Below is a small trained network, with its code and all its weights. Each question gives an input and a target symbol and asks what happens when units are switched off, that is, made to give their printed mean instead of their output.

import numpy as np


def w(rows, s, z=0):
    codes = np.array(rows[::2]) - 128.0
    scale = np.full(codes.shape[1], s)
    scale[-1] = z or s
    return codes * scale


def norm(h):
    return h / np.sqrt((h * h).mean(-1, keepdims=True) + 1e-5)


def f(y):
    return y / 2 * (1 + np.tanh(0.7978845608 * (y + 0.044715 * y**3)))


def softmax(a):
    e = np.exp(a - a.max(-1, keepdims=True))
    return e / e.sum(-1, keepdims=True)


def log_softmax(a):
    a = a - a.max(-1, keepdims=True)
    return a - np.log(np.exp(a).sum(-1, keepdims=True))


def net(x, mask):
    ids = ['βγδεζθμπστφψ'.index(c) for c in x.split()]
    T = len(ids)
    res = E[ids] + P[:T]
    r = norm(res)
    for j in range(3):
        rows = slice(4 * j, 4 * j + 4)
        q, k, v = (r @ M[0][rows].T for M in (Q, K, V))
        z = softmax(np.where(np.tri(T) > 0, q @ k.T / 4**0.5, -1e9)) @ v
        o = O[0][rows]
        res = res + np.where(mask[j], z, o[:, -1]) @ o[:, :-1]
    y = f(norm(res) @ A[0][:, :-1].T + A[0][:, -1])
    res = res + np.where(mask[3:11], y, B[0][:, -1]) @ B[0][:, :-1]
    return log_softmax(norm(res)[-1] @ U[:, :-1].T + U[:, -1])


Q, K, V, O, A, B = {}, {}, {}, {}, {}, {}
E = w([
[184,77,145,89,241,211,227],'β',
[137,157,89,55,72,42,223],'γ',
[102,99,109,163,79,162,125],'δ',
[96,70,203,68,249,174,125],'ε',
[110,106,128,175,82,169,126],'ζ',
[129,78,128,195,83,164,135],'θ',
[173,120,158,58,171,92,191],'μ',
[105,96,112,178,88,169,135],'π',
[108,99,124,164,73,160,113],'σ',
[235,215,79,98,71,251,163],'τ',
[115,97,117,174,76,139,120],'φ',
[32,154,148,46,151,45,143],'ψ',
],0.002)
P = w([
[180,183,117,77,222,100,22],'0',
[116,43,200,254,47,144,161],'1',
[109,43,199,238,39,140,158],'2',
[106,49,206,233,50,146,163],'3',
[99,48,198,220,52,150,152],'4',
[98,50,206,212,44,164,158],'5',
[89,48,200,203,49,165,159],'6',
[91,45,195,203,50,171,159],'7',
[95,46,194,192,46,170,155],'8',
[94,41,196,184,37,171,150],'9',
[94,48,198,179,41,185,155],'10',
[89,40,198,172,39,181,151],'11',
[96,45,194,169,51,187,153],'12',
],0.00094)
Q[0] = w([
[125,88,125,207,66,142,101],'h1',
[80,40,168,151,15,134,167],'h1',
[159,201,72,49,139,103,156],'h1',
[137,115,128,211,151,132,82],'h1',
[127,88,114,249,31,160,117],'h2',
[31,204,159,159,112,122,148],'h2',
[133,222,105,97,175,202,113],'h2',
[186,231,44,29,105,77,171],'h2',
[104,114,199,13,221,65,207],'h3',
[202,210,78,61,171,85,133],'h3',
[95,58,132,230,111,220,26],'h3',
[80,146,160,63,134,1,219],'h3',
],0.0057)
K[0] = w([
[204,210,45,139,178,134,33],'h1',
[154,177,60,78,194,64,80],'h1',
[142,100,197,109,9,123,246],'h1',
[163,96,107,177,175,179,53],'h1',
[179,233,5,114,192,128,49],'h2',
[56,133,70,220,32,168,36],'h2',
[166,29,126,226,67,232,186],'h2',
[132,169,130,99,11,111,254],'h2',
[86,66,170,29,143,132,234],'h3',
[103,59,155,184,21,193,219],'h3',
[170,154,152,183,226,102,14],'h3',
[63,110,105,33,65,80,210],'h3',
],0.0053)
V[0] = w([
[189,96,226,210,180,192,98],'h1',
[120,188,104,94,154,204,134],'h1',
[252,91,82,201,140,108,69],'h1',
[70,133,152,117,100,97,112],'h1',
[168,101,80,52,134,149,112],'h2',
[165,115,116,106,71,135,141],'h2',
[217,108,165,93,100,146,159],'h2',
[194,49,93,108,166,117,180],'h2',
[142,99,161,130,79,244,104],'h3',
[31,22,88,133,168,182,155],'h3',
[199,58,142,202,120,113,85],'h3',
[174,147,86,152,142,111,175],'h3',
],0.0032)
O[0] = w([
[195,213,125,45,40,23,127,8],'h1',
[176,99,166,161,94,135,211,88],'h1',
[140,65,150,1,80,158,94,113],'h1',
[79,155,65,191,120,106,82,221],'h1',
[24,71,50,146,141,170,165,169],'h2',
[140,81,110,174,201,176,103,129],'h2',
[66,220,113,219,189,142,10,78],'h2',
[40,191,81,102,249,141,122,23],'h2',
[116,96,99,234,216,51,68,95],'h3',
[87,158,23,136,246,135,197,105],'h3',
[55,207,139,113,146,119,47,102],'h3',
[161,157,212,25,197,51,140,2],'h3',
],0.0027,0.00078)
A[0] = w([
[253,101,162,75,43,129,75,124],'n1',
[235,156,61,91,89,89,199,121],'n2',
[189,192,28,167,61,142,98,73],'n3',
[210,97,167,24,142,178,69,2],'n4',
[197,47,92,157,153,191,127,158],'n5',
[104,112,146,61,197,135,150,158],'n6',
[118,90,225,23,81,95,154,183],'n7',
[97,77,131,197,58,148,156,129],'n8',
],0.0043,0.004)
B[0] = w([
[42,183,75,193,132,131,186,180],'n1',
[172,62,252,55,184,171,141,126],'n2',
[230,156,165,90,113,213,68,119],'n3',
[62,36,77,158,68,119,175,109],'n4',
[198,108,165,63,116,92,72,179],'n5',
[133,127,123,105,117,103,248,137],'n6',
[227,101,196,92,199,138,127,207],'n7',
[113,178,77,101,174,112,127,253],'n8',
],0.0039,0.0043)
U = w([
[21,25,234,16,16,185,119,148],'β',
[239,15,22,209,18,239,239,52],'γ',
[222,243,18,33,106,236,168,5],'δ',
[17,14,94,243,231,237,38,152],'ε',
[195,29,238,238,223,80,19,96],'ζ',
[18,220,235,26,231,235,52,15],'θ',
[220,13,20,20,145,78,35,133],'μ',
[83,195,13,240,12,71,17,125],'π',
[52,234,201,14,112,24,10,101],'σ',
[14,236,38,216,227,29,252,232],'τ',
[239,243,242,246,9,12,193,82],'φ',
[237,74,242,14,255,104,254,249],'ψ',
],0.0062,0.0027)

Each question gives the input, a string of symbols that net reads in full, and the target symbol t.
The units are the heads (4 rows each of Q, K, V and O) and the neurons (one row each of A and B). Each row of codes is followed by its name. A weight is (code - 128) times the scale printed after its matrix; where a second scale follows, it is the last column's (O, A, B and U).
mask holds one flag per unit, heads first, then neurons. A switched-off unit (its flag False) gives its mean, the last column of its rows in O or B, instead of its output. The means were averaged over made-up inputs and are rounded, as every weight is.
A unit's drop is (log p(t) with every unit on - log p(t) with that unit switched off) / (log p(t) with every unit on - log p(t) with every unit switched off).
The circuit of an input: a set's keep is (log p(t) with only the set's units on - log p(t) with every unit switched off) / (log p(t) with every unit on - log p(t) with every unit switched off). Starting from all 11 units, units are removed one at a time, each time the one whose removal leaves the highest keep (on an exact tie, the one counted first), for as long as the keep stays at least 0.8.
circuit, biggest first: the units of the circuit, biggest drop first
unit that matters most: the unit with the biggest drop
top k neurons: the k neurons with the biggest drops, biggest first
heads that matter: for each layer, one digit per head in row order, 1 if its drop is at least 0.15 and else 0, layers parted by /
input π ζ γ τ τ ψ μ δ π, target ψ: circuit, biggest first => [h1 n7]
input ζ ζ δ, target φ: top neuron => [n1]
input β δ ζ, target τ: circuit, biggest first => [h2 h1]
input γ φ ε ψ φ σ π σ ψ ζ θ, target ε: heads that matter => 100
input π β σ σ β π θ π δ ψ θ, target ψ: top 2 neurons => [n7 n1]
input ε ζ γ ψ γ θ, target δ: circuit, biggest first => [h1 n3 n8 h3]
input ζ ζ ζ, target φ: heads that matter => 111
input φ φ σ, target β: top 2 neurons => [n7 n1]
input θ δ ζ μ ζ θ, target σ: heads that matter => 101
input π σ μ ψ ε ζ σ σ ε ε δ, target ψ: circuit, biggest first => [h1 n7]
input φ φ ζ σ σ ψ σ ε ζ θ θ ε, target τ: circuit, biggest first => [h3 n7]
input ε γ τ ψ π τ ζ τ ζ ζ ζ, target δ: circuit, biggest first => [h1 n3 h3 n8]
input δ δ θ π ψ ψ θ, target μ: heads that matter => 111
input β φ π τ ψ ζ δ, target τ: unit that matters most => h2
input σ γ ζ ζ τ ζ ψ γ δ, target π: heads that matter => 001
input γ μ π, target ε: heads that matter => 110
input δ γ ψ γ γ σ, target μ: heads that matter => 111
input π ζ θ ε ζ γ γ μ σ, target ψ: heads that matter => 110
input σ μ ζ ζ ψ γ γ γ σ σ ζ μ μ, target τ: heads that matter => 110
input ζ σ ζ γ π ζ δ θ ζ ψ γ, target τ: circuit, biggest first => [h1]
input φ ψ ζ γ φ γ ζ ζ γ θ ψ, target τ: top 3 neurons => [n5 n2 n3]
input ψ φ φ β φ μ ζ σ σ μ β μ, target τ: heads that matter => 010
input ε σ φ, target δ: top 2 neurons => [n3 n7]
